Below are the code and all the weights of a small trained network. Each question names an input and a class and asks about switching units off, where a switched-off unit gives its printed mean instead of its output.

import numpy as np


def w(rows, s, z=0):
    codes = np.array(rows[::2]) - 128.0
    scale = np.full(codes.shape[1], s)
    scale[-1] = z or s
    return codes * scale


def f(y):
    return np.maximum(y, 0)


def log_softmax(a):
    a = a - a.max(-1, keepdims=True)
    return a - np.log(np.exp(a).sum(-1, keepdims=True))


def net(x, mask):
    res = np.array(x, float).reshape(1, 2) / 4 @ E
    y = f(res @ A[0][:, :-1].T + A[0][:, -1])
    res = res + np.where(mask, y, B[0][:, -1]) @ B[0][:, :-1]
    return log_softmax(res[-1] @ U[:, :-1].T + U[:, -1])


A, B = {}, {}
E = w([
[196,72,94,92],'x0',
[136,148,254,76],'x1',
],0.015)
A[0] = w([
[103,168,80,133,61],'N1',
[134,168,169,72,62],'N2',
[191,62,157,106,99],'N3',
[109,205,147,163,112],'N4',
[209,3,150,91,52],'N5',
[112,103,78,190,39],'N6',
[96,180,161,183,2],'N7',
[85,142,137,142,218],'N8',
[131,129,159,121,57],'N9',
[129,164,177,78,68],'N10',
[162,133,162,151,76],'N11',
[84,120,139,157,208],'N12',
],0.016,0.0061)
B[0] = w([
[91,137,49,72,171],'N1',
[31,146,122,178,211],'N2',
[122,99,125,185,208],'N3',
[179,64,142,251,202],'N4',
[176,157,68,225,245],'N5',
[53,157,105,111,209],'N6',
[144,65,92,254,185],'N7',
[210,132,199,188,197],'N8',
[39,167,20,107,160],'N9',
[105,196,128,148,220],'N10',
[90,158,97,116,154],'N11',
[173,89,196,154,188],'N12',
],0.0085,0.012)
U = w([
[204,100,103,199,82],'0',
[7,230,73,142,89],'1',
[189,118,138,136,245],'2',
[142,96,141,57,84],'3',
],0.012,0.011)

Each question gives the input, the list of numbers given to net, and the class t.
The units are the neurons (one row each of A and B). Each row of codes is followed by its name. A weight is (code - 128) times the scale printed after its matrix; where a second scale follows, it is the last column's (A, B and U).
mask holds one flag per neuron, in row order. A switched-off neuron (its flag False) gives its mean, the last column of its row in B, instead of its output. The means were averaged over made-up inputs and are rounded, as every weight is.
A unit's drop is (log p(t) with every unit on - log p(t) with that unit switched off) / (log p(t) with every unit on - log p(t) with every unit switched off).
The circuit of an input: a set's keep is (log p(t) with only the set's units on - log p(t) with every unit switched off) / (log p(t) with every unit on - log p(t) with every unit switched off). Starting from all 12 units, units are removed one at a time, each time the one whose removal leaves the highest keep (on an exact tie, the one counted first), for as long as the keep stays at least 0.8.
units of the circuit, in order: the units of the circuit, biggest drop first
unit that matters most: the unit with the biggest drop
top k neurons: the k neurons with the biggest drops, biggest first
drop of u: that unit's drop, to one decimal
input [-8,-7], class 0: unit that matters most -> N4
input [-3,3], class 2: units of the circuit, in order -> N5, N6
input [0,-3], class 2: top 3 neurons -> N2, N10, N9
input [-5,5], class 0: top 4 neurons -> N4, N7, N8, N6
input [-1,4], class 1: top 2 neurons -> N2, N10
input [8,7], class 0: top 4 neurons -> N5, N3, N6, N1
input [-3,0], class 2: top 2 neurons -> N5, N3
input [-5,4], class 0: top 2 neurons -> N4, N7
input [0,-1], class 2: drop of N7 -> 0.1
input [4,-6], class 1: drop of N6 -> 0.4
input [2,4], class 1: drop of N4 -> 0.2
